Below is a small trained network, with its code and all its weights. Each question gives an input and a target symbol and asks what happens when units are switched off, that is, made to give their printed mean instead of their output.

import numpy as np


def w(rows, s, z=0):
    codes = np.array(rows[::2]) - 128.0
    scale = np.full(codes.shape[1], s)
    scale[-1] = z or s
    return codes * scale


def norm(h):
    return h / np.sqrt((h * h).mean(-1, keepdims=True) + 1e-5)


def f(y):
    return y / 2 * (1 + np.tanh(0.7978845608 * (y + 0.044715 * y**3)))


def softmax(a):
    e = np.exp(a - a.max(-1, keepdims=True))
    return e / e.sum(-1, keepdims=True)


def log_softmax(a):
    a = a - a.max(-1, keepdims=True)
    return a - np.log(np.exp(a).sum(-1, keepdims=True))


def net(x, mask):
    ids = ['βδηθμξπφψ'.index(c) for c in x.split()]
    T = len(ids)
    res = E[ids] + P[:T]
    u = 0
    for l in range(3):
        q, k, v = (norm(res) @ M[l].T for M in (Q, K, V))
        z = softmax(np.where(np.tri(T) > 0, q @ k.T / 3**0.5, -1e9)) @ v
        res = res + np.where(mask[u], z, O[l][:, -1]) @ O[l][:, :-1]
        u += 1
        y = f(norm(res) @ A[l][:, :-1].T + A[l][:, -1])
        res = res + np.where(mask[u : u + 4], y, B[l][:, -1]) @ B[l][:, :-1]
        u += 4
    return log_softmax(norm(res)[-1] @ U[:, :-1].T + U[:, -1])


Q, K, V, O, A, B = {}, {}, {}, {}, {}, {}
E = w([
[87,60,76,49],'β',
[94,101,108,55],'δ',
[76,197,123,74],'η',
[6,122,50,73],'θ',
[125,173,132,46],'μ',
[50,127,89,69],'ξ',
[77,132,114,71],'π',
[136,130,134,48],'φ',
[139,188,151,53],'ψ',
],0.0023)
P = w([
[99,140,242,58],'0',
[108,189,156,50],'1',
[3,177,137,78],'2',
[113,57,249,145],'3',
[62,191,95,67],'4',
[199,166,82,116],'5',
[52,180,96,80],'6',
[107,60,196,202],'7',
[75,187,96,80],'8',
[217,140,60,194],'9',
[74,200,94,81],'10',
[157,77,145,247],'11',
[82,190,98,80],'12',
[234,137,87,230],'13',
],0.004)
Q[0] = w([
[62,97,199,111],'L0H1',
[158,240,1,32],'L0H1',
[57,151,183,9],'L0H1',
],0.0095)
K[0] = w([
[136,217,87,1],'L0H1',
[50,79,227,144],'L0H1',
[92,187,207,1],'L0H1',
],0.0088)
V[0] = w([
[146,187,161,130],'L0H1',
[78,254,106,152],'L0H1',
[74,74,38,150],'L0H1',
],0.0053)
O[0] = w([
[155,165,84,174,172],'L0H1',
[212,189,35,84,137],'L0H1',
[101,99,142,2,3],'L0H1',
],0.0047,0.0026)
A[0] = w([
[116,172,158,165,150],'L0N1',
[5,112,51,198,250],'L0N2',
[98,91,48,105,206],'L0N3',
[251,69,43,213,15],'L0N4',
],0.0032,0.0014)
B[0] = w([
[145,50,89,121,171],'L0N1',
[254,157,204,89,250],'L0N2',
[187,196,198,149,161],'L0N3',
[118,126,17,171,134],'L0N4',
],0.0033,0.0021)
Q[1] = w([
[136,63,30,88],'L1H1',
[116,180,254,132],'L1H1',
[149,71,16,189],'L1H1',
],0.0037)
K[1] = w([
[144,4,236,185],'L1H1',
[132,232,72,72],'L1H1',
[184,81,124,210],'L1H1',
],0.0035)
V[1] = w([
[101,3,171,206],'L1H1',
[64,204,144,39],'L1H1',
[131,220,207,155],'L1H1',
],0.0021)
O[1] = w([
[85,252,108,137,2],'L1H1',
[196,71,83,149,217],'L1H1',
[131,70,8,77,236],'L1H1',
],0.0031,0.0024)
A[1] = w([
[64,159,83,141,173],'L1N1',
[111,143,93,72,5],'L1N2',
[162,2,142,209,72],'L1N3',
[51,131,158,135,81],'L1N4',
],0.0062,0.002)
B[1] = w([
[168,41,156,94,150],'L1N1',
[183,142,123,193,146],'L1N2',
[235,161,217,67,252],'L1N3',
[200,129,3,190,78],'L1N4',
],0.0046,0.0024)
Q[2] = w([
[166,50,255,143],'L2H1',
[117,151,158,31],'L2H1',
[79,219,35,23],'L2H1',
],0.0091)
K[2] = w([
[187,93,178,97],'L2H1',
[58,104,171,117],'L2H1',
[8,146,103,156],'L2H1',
],0.012)
V[2] = w([
[127,113,102,254],'L2H1',
[107,208,206,197],'L2H1',
[66,9,208,147],'L2H1',
],0.004)
O[2] = w([
[141,254,192,100,9],'L2H1',
[180,122,167,166,213],'L2H1',
[95,71,232,131,14],'L2H1',
],0.0059,0.0015)
A[2] = w([
[152,54,131,200,77],'L2N1',
[255,240,135,184,3],'L2N2',
[228,34,187,202,78],'L2N3',
[115,119,83,154,140],'L2N4',
],0.0055,0.0039)
B[2] = w([
[25,95,100,192,119],'L2N1',
[69,36,112,255,245],'L2N2',
[13,229,59,186,252],'L2N3',
[200,111,166,137,165],'L2N4',
],0.0058,0.0017)
U = w([
[34,68,197,134,253],'β',
[136,175,248,72,186],'δ',
[219,125,25,137,145],'η',
[99,15,103,84,90],'θ',
[75,142,110,202,119],'μ',
[123,150,125,25,135],'ξ',
[158,204,141,102,74],'π',
[170,212,206,246,66],'φ',
[93,108,99,232,60],'ψ',
],0.012,0.0021)

Each question gives the input, a string of symbols that net reads in full, and the target symbol t.
The units are the heads (3 rows each of Q, K, V and O) and the neurons (one row each of A and B). Each row of codes is followed by its name. A weight is (code - 128) times the scale printed after its matrix; where a second scale follows, it is the last column's (O, A, B and U).
mask holds one flag per unit, layer by layer, with each layer's heads first. A switched-off unit (its flag False) gives its mean, the last column of its rows in O or B, instead of its output. The means were averaged over made-up inputs and are rounded, as every weight is.
A unit's drop is (log p(t) with every unit on - log p(t) with that unit switched off) / (log p(t) with every unit on - log p(t) with every unit switched off).
The circuit of an input: a set's keep is (log p(t) with only the set's units on - log p(t) with every unit switched off) / (log p(t) with every unit on - log p(t) with every unit switched off). Starting from the 12 units with the biggest drops (on a tie, the unit counted first), units are removed one at a time, each time the one whose removal leaves the highest keep (on an exact tie, the one counted first), for as long as the keep stays at least 0.8.
circuit, biggest first: the units of the circuit, biggest drop first
unit that matters most: the unit with the biggest drop
k most important neurons: the k neurons with the biggest drops, biggest first
top k neurons in layer l: the k neurons of layer l with the biggest drops, biggest first
input ξ μ φ φ η β, target φ: most important neuron -> L1N3
input η η η β η δ θ φ η δ, target φ: circuit, biggest first -> L0H1; L1N3; L2N3
input η η φ ψ η η θ δ η η, target δ: circuit, biggest first -> L0H1; L1N3
input β φ φ δ β η η η φ μ η, target β: circuit, biggest first -> L2H1; L1H1; L0H1; L0N2
input δ φ η φ, target φ: circuit, biggest first -> L1N3; L2N3
input ξ ξ φ μ η μ, target μ: circuit, biggest first -> L0H1; L2N3
input μ η β, target μ: 4 most important neurons -> L0N2; L1N3; L2N3; L1N2
input ξ ξ η η η π ψ φ β η, target φ: circuit, biggest first -> L0H1; L1N3; L2N3
input ψ μ φ β φ, target ψ: 2 most important neurons -> L0N2; L1N3
input δ η ξ ψ η φ η ξ, target φ: circuit, biggest first -> L1N3; L2N3
input η δ η η η, target η: circuit, biggest first -> L0H1; L2N3
input π η φ η φ μ π η η η φ, target π: 2 most important neurons -> L0N2; L1N4
input ξ φ φ η η φ ψ, target ξ: 3 most important neurons -> L1N4; L0N2; L1N3
input φ π η φ β β φ ξ, target β: circuit, biggest first -> L0H1; L2N3; L1N3
input θ δ θ η ψ η β η η η φ φ, target η: circuit, biggest first -> L0H1
input δ φ δ, target δ: 2 most important neurons -> L0N2; L1N3
input δ η η η δ η φ, target δ: 3 most important neurons -> L0N2; L1N3; L1N4
input ψ η β η ξ β δ η η φ η η δ, target ψ: 3 most important neurons -> L0N2; L1N3; L1N1
input ψ π δ, target ψ: 4 most important neurons -> L0N2; L1N3; L2N2; L1N1
input β β η δ η μ θ η φ π η θ φ, target β: most important neuron -> L0N2
input δ η φ β ψ β η β, target β: circuit, biggest first -> L0H1; L2N3; L1N3
input ψ δ β π ξ δ δ θ η η η, target ψ: 3 most important neurons -> L0N2; L1N3; L1N1
input η δ ξ φ, target δ: 3 most important neurons -> L1N3; L2N2; L2N3
input η π η η ξ δ β η ψ δ η θ, target δ: 2 most important neurons -> L1N3; L2N2
input φ η η δ β δ η η η μ η φ, target μ: 2 most important neurons -> L1N3; L2N3
input β β η φ β δ η, target β: top 3 neurons in layer 1 -> L1N1; L1N3; L1N4
input η θ η θ, target θ: unit that matters most -> L0H1
